Each row has a name. After each piece below comes the name of the row it's from, unless a question asks for something else. Each question is about the rows just above it. Places in a row count from 0.

Q939: [158 150 160 172]
Q595: [152 163 152 149]
Q762: [159 152 190 169]
Q947: [152 152 153 152]
Q888: [145 154 155 154]
Q314: [149 149 149 151]
Q910: [158 157 157 144]
Q695: [189 189 148 148]
At which places does Q695 hold [189]? : 0 1
Repeated in Q888: : [154]
At which places does Q947 hold [152]? : 0 1 3
At which places does Q762 hold [169]? : 3
The value that Q314 holds more than once: : [149]
Places of [157] in row Q910: : 1 2

Q264: [147  98  91 125 142]
Q674: [147  98  91 117 127]
Q337: [117  99 127  91 147]
Q289: [109 133 137 157 100]
Q573: [120 128  88 124 145]
Which row holds these entries in another order? [145 124  88 128 120] : Q573
Put [ 98 117 147  91 127] back in order: which row is it? : Q674

Q320: [142 153 122 131 123 128 142 129 116 124 137 135 135 130 125 118 134 143
 125 152 122 128 128 118 129  78 115 144 115 114 121 117 133 107 130 123
 127 137 132 121 117 117 141 132 116 112 151 131 147 120 134 121 131]
Q360: [141 153 121 131 124 128 142 129 116 124 137 136 135 129 126 118 134 143
 126 152 122 127 129 117 131  79 114 144 113 114 120 117 134 108 130 123
 127 136 132 122 117 116 141 134 116 112 152 130 146 119 134 122 131]
Q365: [142 154 122 131 122 127 140 129 115 124 137 136 135 130 125 118 135 143
 124 152 120 128 129 119 129  78 115 144 116 115 121 118 133 108 131 122
 127 136 131 122 117 116 139 136 117 111 151 133 143 117 133 123 132]
Q999: [139 153 120 131 126 130 143 129 116 124 137 135 135 130 125 118 134 143
 128 151 124 126 130 117 131  79 115 145 113 114 120 116 135 107 130 123
 126 136 132 122 116 116 141 135 117 111 151 133 145 118 133 122 131]
Q29: [141 153 121 131 124 128 142 129 116 124 137 136 135 129 126 118 134 143
 126 152 122 127 129 117 131  79 114 144 113 114 120 117 134 108 130 123
 127 136 132 122 117 116 141 134 116 112 152 131 146 119 134 122 131]
Q785: [141 153 121 131 124 128 142 129 116 124 137 136 135 129 126 118 134 143
 126 152 122 127 129 117 131  79 114 144 118 115 121 121 132 109 131 123
 127 139 132 122 119 119 143 129 115 114 152 128 149 121 138 119 131]
Which entry of Q785 is missing from [131 143 128 142 126 118 135 119 109 149 141 131 121 122 129 129 131 119
 129 136 132 121 127 122 153 127 123 132 128 144 115 143 118  79 131 129
 115 124 119 114 114 121 124 117 121 138 116 152 137 134 126 152]? : [139]
Which row holds these entries in another order? [131 121 134 120 147 131 151 112 116 132 141 117 117 121 132 137 127 123
 130 107 133 117 121 114 115 144 115  78 129 118 128 128 122 152 125 143
 134 118 125 130 135 135 137 124 116 129 142 128 123 131 122 153 142] : Q320
Print row Q999. : [139 153 120 131 126 130 143 129 116 124 137 135 135 130 125 118 134 143
 128 151 124 126 130 117 131  79 115 145 113 114 120 116 135 107 130 123
 126 136 132 122 116 116 141 135 117 111 151 133 145 118 133 122 131]

Q160: [ 79 109 127  89 144 147]
Q330: [150 143  83 130  96 174]
Q414: [184  73 128 117 103 164]
Q129: [103 184 118 164 128  73]
Q329: [161  98  87  86 146  76]
Q441: [144 110 121 183  87 113]
Q368: [155 101 165  99 183 111]
Which entry of Q329 is missing from [ 76 146  87 161  98]? : [86]
Put [164 103 117 128  73 184] back in order: which row is it? : Q414

Q201: [110 138 132 126 128 126 180]
Q955: [163 137 126 142  79 108  99]
Q478: [128  89 137 105 130 123  94]
Q443: [128  89 137 105 130 123 141]
Q792: [ 86  98  98  98  86 123  86]
Q604: [130 113 125  79 125 146 129]
Q863: [125 145 123 141 110 120 162]
Q942: [ 98  98 150  86 148 123 119]
Q638: [131  77 143 120 131  93 131]
Q150: [118 131 111 189 140 189  99]
Which entry of Q604 is missing from [146 113 129 125 125  79]? : [130]
Which row holds these entries in another order? [ 86 148 123 119  98  98 150] : Q942
Print row Q942. : [ 98  98 150  86 148 123 119]
The value that Q150 holds more than once: : [189]
Places of [98] in row Q792: : 1 2 3
The value that Q942 holds more than once: : [98]

Q473: [118 112 119 108 109 102]
Q33: [118 112 119 108  98  81]
Q791: [134 116  85  97  91 118]
Q53: [118  97 115  91 134  85]
Q138: [165 120 120 128 136 123]
Q17: [111  92  99  92  99  83]
Q536: [147  99  87  72  99  91]
Q763: [103 116 105 102  89 110]
Q254: [111  92  97 111 112  93]
Q923: [133 155 126 132  93 153]
Print row Q536. : [147  99  87  72  99  91]
Put [118  91  97  85 116 134] back in order: which row is it? : Q791

